[122 149 147 134 105 129 122 138 134 146 110 155  99 145 116 107 125 143
 150 110 131 130  90  98 131 151 127 117 111 149  97 132 133 114  98 147
 125 103  98 203 109] : Z_767
[ 95 155 107 186 182 130 109 117 112 110 148 165 141  97 164 131  56 125
  85 113 150 130 143 119 206 132 136 124 153 137 129 125  99  80 132  89
 117 179 175 211 209] : Z_317
[180 139 124  93 158 100 111 132 116 142 128 131  80 153  77 150 130  67
 150  77 141 144 132 112 123 192 131 178 120 142 108 139 129  75  87 124
 162  96 176 113 143] : Z_79
[110 112 128 191 103 151 128  64 141 143 112 162 154 143  75 145  79  69
 129 125 135 154 117 125 113  31 124  95  85 103 119 141  93 170 129 134
 146 141 166  92  89] : Z_841
[134 122 146 155 147 123 170 124 130  93 117 127 133 126 192 126 147 112
 139 203 170 138 146 145 137 155 142 140 148 102 142 136 122 170 201 101
 133 107 162 122 102] : Z_242
[135 153 125 140  90  99 102 112 164 146  95 163  55 126 124 120 108 120
 119 105 123 122 147 147 115  78 137 124 102  89 115 117 131 106  84 112
 114 188  50  48 147] : Z_175
step -1: [176]	[175]
present: [164  55]	no
q: [135 153 125 140  90  99 102 112 164 146  95 163  55 126 124 120 108 120
 119 105 123 122 147 147 115  78 137 124 102  89 115 117 131 106  84 112
 114 188  50  48 147]	Z_175
present: [ 99 131]	no
present: [ 75 129]	no

[119 155 101  84 162 133 143 129 149  85 142 154 151 112 111 162  75 163
 151 140 167 119 108 133 125 125 157 144 100  99 158 151] -> Z_562
[148 125  93 124 104 138 106 115 149 112 146 139 167 130 137 142 105 122
 132 155  94 142 100 134 118  71 112 110 159 150 185 148] -> Z_405
[140 129 158 100 118  96 151 123 144 153 172 114 134  93 127 120 155 138
 123 112 120 140 133 116 158 102 167 152 101 123 161 145] -> Z_937
[114 117 186  78  98  54 135 100 138 128 149 146 146  84 147 125 173 124
 122  98 150 173 101 126 120 117 190 168  70 123 191 154] -> Z_882
[157 152 117  78 129 139 124  94 121 127  94 138 119 107 114 138 108  91
 175 122 153 139  89 142 150 115 153 117 138 125  95 128] -> Z_276
[107 117 133  70  76  94 134 117 185 137 155 116 163  77 106 116 183 113
 104 144 141 140 121 124  96 118 154 143  91 131 176 112] -> Z_807
[107 117 133  70  76  94 134 117 185 137 155 116 163  77 106 116 183 113
 104 144 141 140 121 124  96 118 201 158  37 122 163 111] -> Z_702
step +1: [152]	[153]
loc: [147]	Z_882, 15
q: [148 125  93 124 104 138 106 115 149 112 146 139 167 130 137 142 105 122
 132 155  94 142 100 134 118  71 112 110 159 150 185 148]	Z_405
present: [129 158]	yes

[131 115 132 155 139 135 128 119 142 144  94 107  37  87 173 210 123  68
 111  85 108 169 138 114 137 119 158 118  91 123 140 127 139 136 134 134
 137  61 106 166 112  83  81 170 140 123 117 152 108 141 149] : Z_424
[140 148 121 137 141 144  97 123  89 138 125 116 167 161 106 173 110 128
 175 150 140 128 149 151 136 106 146 150 132 118 113 116 156 117 119 129
 141 175 122 105 163  71 102  96  94 125 147 145 125 133 130] : Z_653
[ 77 111 122 148 143 130 120 123 159 123 124 103 109 111 114 165 107  87
 134  89 127 121 144 109 124 118 157 112  39 117 125 115 140 139 121 103
 139 117 106 115 106  92 117 154 168 105  92 191 113 122 149] : Z_466
[180 159 137 139 126 143 133 136 159 165 113 115  49 103 174 170 147 100
  83  83 121 203 127  99 146 109 150 107 163 131 143 144 143 132 143 159
 123  39 109 150 109  98 107 169  92 128 117 158 113 144 157] : Z_244
[117 135 129 149 145 163 131 126  96 121  58 122 133 103 159 177 140 109
 106  67 145 180 131 101 114 107 137 132 111 132 104 124 165 127 131 142
 145  35 103 127 109 101  58 157 112 106 117 120 114 133 137] : Z_39
loc: [98]	Z_244, 42
step +1: [104 124]	[105 125]
loc: [99]	Z_244, 24

